q995: [158 158 153 125 148]
q435: [140 179 123 110 145]
q282: [124 134 128 101 205]
q646: [124 140 145 110 179]
q181: [126 167 139 138 141]
has: [138 139 167 126] -> no
perm: [110 123 140 145 179] -> q435
after: [153] -> [125]
perm: [179 110 145 140 124] -> q646
after: [126] -> [167]

q287: [ 99 158  60  98 118]
q763: [ 60 118 139  98 158]
q959: [ 92 207 110 173  97]
q948: [211 159 105 101 146]
q674: [143  92 184  75 160]
q293: [212 101 159 146 105]
perm: [158  98 139 118  60] -> q763
has: [146 159 101 212] -> no
perm: [105 146 159 101 212] -> q293
perm: [101 105 146 159 211] -> q948

q554: [129 119  91  74]
q519: [ 90  92 149 126]
q285: [126  92  91 149]
perm: [ 91  92 126 149] -> q285
after: [90] -> [92]
which: [129 119  91  74] -> q554
has: [92 90] -> no
perm: [149 126  90  92] -> q519

q236: [114 115 147 141]
q400: [132 105 118 131]
q390: [106 111 115 116]
q159: [ 98 111 164 159]
q645: [132 132 118 105]
q328: [125 118 104 112]
q586: [112 104 119 125]
q255: [131 105 119 132]
q456: [ 98 164 110 159]
q334: [106 109 132 130]
q77: [120 113  83  91]
perm: [111 164 159  98] -> q159
which: [112 104 119 125] -> q586
perm: [118 132 132 105] -> q645
perm: [105 131 132 118] -> q400
perm: [112 104 118 125] -> q328

q457: [169 160 126 125 130  95 152 158  84 151 162 197  90 173 136 128 116 130
 129  66 110  91 128 168  96 144 104 119  98 159 147 150 140 173  91  91
 100 115 150 127 117 119 145 102  96  97  89 130 149]
q385: [167 159 128 124 123  94 149 165  83 143 162 195  93 176 136 128 111 129
 147  68 112  88 141 157  99 147 112 124  99 128 139 147 140 164  87  87
 100 118 152 127 116 119 145 102  96  98  88 130 148]
q927: [151 117 124 115 125  90 156  95  88 179 129 134 114 134 145 103 138 106
 155 191 119 145 152 153  90 105 174  65 125 170 100 125 171  94  96  95
 145 144 147  95 133 123 157 123 104 128 113 124 153]
q184: [171 153 119 125 129 100 152 156  88 153 157 191  95 174 133 144 117 125
 135  65 106  94 134 170 104 145 114 124  95 125 151 145 138 179  95  90
 103 115 147 123 123 113 145 105  90 128  96 124 155]
perm: [100 157 128 125 179 115  94 145 138 124  96 117  95 155 152  90  95 125
 103 123 133 156 144 129 171 145 124 134 114 170 191  65 123  88 104  95
 151 106 135 145 153  90 105 153 147 113 119 174 125] -> q184
which: [167 159 128 124 123  94 149 165  83 143 162 195  93 176 136 128 111 129
 147  68 112  88 141 157  99 147 112 124  99 128 139 147 140 164  87  87
 100 118 152 127 116 119 145 102  96  98  88 130 148] -> q385
has: [128 136] -> no
after: [158] -> [84]
has: [133 123] -> yes
after: [195] -> [93]

q475: [115 121 108 132 150 122 142 110 151  61 141 145 148 115 127 153 147 164
 174 102  98 163 106 109 108 134 103 152 105 124 109  92 117 107 128 127
 155 133 116]
q752: [115 121 108 132 150 122 142 110 151  61 141 145 148 115 127 153 147 164
 107 102  98 163 106 109 108 134 103 152 140 124 109  92 117 107 128 127
 155 133 116]
q57: [ 92 123  74 103 148 151 104 123 152 112 139 133 124 135 110 131 122 139
 145 151 157  96 148 141 149 126 153 111 148 129 142 156 141 133 135  96
 126 113 121]
q774: [174 105 123  92 133 112 123  94 137 174  74 128 111 120 151 139  95 145
 106 126 131 152 135 113 104 148 130 109 122 139 122 103 112 123 110 133
 112 125 107]
q784: [ 92 123  74 103 148 151 104 123 152 112 139 133 124 135 110 131 122 139
 145 107 133 128  95 109 125 155 112 174 126 120 111 105  94 137 130 106
 174 113 112]
perm: [120 111 105  94 137 130 106 174 113 112  92 123  74 103 148 151 104 123
 152 112 139 133 124 135 110 131 122 139 145 107 133 128  95 109 125 155
 112 174 126] -> q784
which: [ 92 123  74 103 148 151 104 123 152 112 139 133 124 135 110 131 122 139
 145 107 133 128  95 109 125 155 112 174 126 120 111 105  94 137 130 106
 174 113 112] -> q784
which: [115 121 108 132 150 122 142 110 151  61 141 145 148 115 127 153 147 164
 107 102  98 163 106 109 108 134 103 152 140 124 109  92 117 107 128 127
 155 133 116] -> q752

q578: [126 140 120 147 134 150 174 127]
q873: [113 195 196 109 131 102 191 143]
q602: [144 139 134 112 111 199 124 190]
q532: [124 129 118 140 137 189 169 137]
q484: [111 138 190 112 134 124 199 144]
q65: [136  95 171 115 127  50 131 133]
has: [124 190] -> yes
has: [196 109] -> yes
after: [150] -> [174]
perm: [190 124 199 111 112 134 139 144] -> q602
which: [144 139 134 112 111 199 124 190] -> q602
has: [ 50 131] -> yes
perm: [134 124 199 144 111 138 190 112] -> q484

q583: [112 128 100 129]
q250: [112 128 100 162]
q355: [128 125 128 128]
q231: [128 124 128 128]
perm: [162 112 128 100] -> q250
perm: [125 128 128 128] -> q355
after: [125] -> [128]
which: [128 125 128 128] -> q355
has: [128 128] -> yes
after: [124] -> [128]

